Below are the code and all the weights of a small trained network. Each question names an input and a class and asks about switching units off, where a switched-off unit gives its printed mean instead of its output.

import numpy as np


def w(rows, s, z=0):
    codes = np.array(rows[::2]) - 128.0
    scale = np.full(codes.shape[1], s)
    scale[-1] = z or s
    return codes * scale


def norm(h):
    return h / np.sqrt((h * h).mean(-1, keepdims=True) + 1e-5)


def f(y):
    return y / 2 * (1 + np.tanh(0.7978845608 * (y + 0.044715 * y**3)))


def log_softmax(a):
    a = a - a.max(-1, keepdims=True)
    return a - np.log(np.exp(a).sum(-1, keepdims=True))


def net(x, mask):
    res = np.array(x, float).reshape(1, 4) / 4 @ E
    u = 0
    for l in range(2):
        y = f(norm(res) @ A[l][:, :-1].T + A[l][:, -1])
        res = res + np.where(mask[u : u + 6], y, B[l][:, -1]) @ B[l][:, :-1]
        u += 6
    return log_softmax(norm(res)[-1] @ U[:, :-1].T + U[:, -1])


A, B = {}, {}
E = w([
[121,131,128,129],'x0',
[141,123,135,126],'x1',
[176,210,115,126],'x2',
[162,133,122,247],'x3',
],0.011)
A[0] = w([
[132,113,139,128,3],'L0N1',
[140,104,138,191,110],'L0N2',
[98,2,113,138,25],'L0N3',
[99,81,82,140,84],'L0N4',
[110,139,120,158,73],'L0N5',
[169,98,101,126,92],'L0N6',
],0.0091,0.0049)
B[0] = w([
[167,205,160,149,62],'L0N1',
[120,112,108,169,238],'L0N2',
[105,126,247,136,254],'L0N3',
[134,129,150,127,142],'L0N4',
[172,136,180,161,107],'L0N5',
[87,150,111,145,102],'L0N6',
],0.012,0.0024)
A[1] = w([
[115,91,113,39,185],'L1N1',
[123,174,134,127,19],'L1N2',
[144,121,156,69,54],'L1N3',
[151,95,115,211,223],'L1N4',
[198,251,97,106,64],'L1N5',
[96,68,147,126,4],'L1N6',
],0.016,0.003)
B[1] = w([
[204,220,53,161,230],'L1N1',
[110,91,129,159,127],'L1N2',
[143,148,80,155,168],'L1N3',
[162,216,46,11,254],'L1N4',
[45,1,233,163,244],'L1N5',
[105,64,202,184,169],'L1N6',
],0.0099,0.0089)
U = w([
[163,232,40,99,255],'0',
[72,74,246,159,1],'1',
],0.012,0.00097)

Each question gives the input, the list of numbers given to net, and the class t.
The units are the neurons (one row each of A and B). Each row of codes is followed by its name. A weight is (code - 128) times the scale printed after its matrix; where a second scale follows, it is the last column's (A, B and U).
mask holds one flag per neuron, layer by layer. A switched-off neuron (its flag False) gives its mean, the last column of its row in B, instead of its output. The means were averaged over made-up inputs and are rounded, as every weight is.
A unit's drop is (log p(t) with every unit on - log p(t) with that unit switched off) / (log p(t) with every unit on - log p(t) with every unit switched off).
The circuit of an input: a set's keep is (log p(t) with only the set's units on - log p(t) with every unit switched off) / (log p(t) with every unit on - log p(t) with every unit switched off). Starting from all 12 units, units are removed one at a time, each time the one whose removal leaves the highest keep (on an exact tie, the one counted first), for as long as the keep stays at least 0.8.
units of the circuit, in order: the units of the circuit, biggest drop first
k most important neurons: the k neurons with the biggest drops, biggest first
top k neurons in layer l: the k neurons of layer l with the biggest drops, biggest first
drop when u is switched off: that unit's drop, to one decimal
input [3,7,-6,6], class 0: units of the circuit, in order	[L1N4]
input [-2,8,-4,-4], class 0: 3 most important neurons	[L1N1; L1N5; L0N2]
input [2,8,-6,-8], class 0: top 2 neurons in layer 1	[L1N5; L1N1]
input [3,-3,4,3], class 1: top 2 neurons in layer 1	[L1N5; L1N1]
input [-7,3,-3,3], class 0: 2 most important neurons	[L1N4; L1N5]
input [2,-1,-7,-7], class 0: 4 most important neurons	[L1N5; L1N1; L1N3; L0N2]
input [-2,-1,-3,3], class 0: 2 most important neurons	[L1N4; L1N5]
input [2,-7,-7,-7], class 0: top 3 neurons in layer 1	[L1N5; L1N1; L1N3]
input [3,-2,-4,-4], class 0: 3 most important neurons	[L1N5; L1N1; L0N2]
input [-5,-7,-7,-7], class 0: drop when L1N3 is switched off	0.1
input [4,8,7,-5], class 1: drop when L1N5 is switched off	1.5
input [-8,2,-3,7], class 0: drop when L1N3 is switched off	0.0
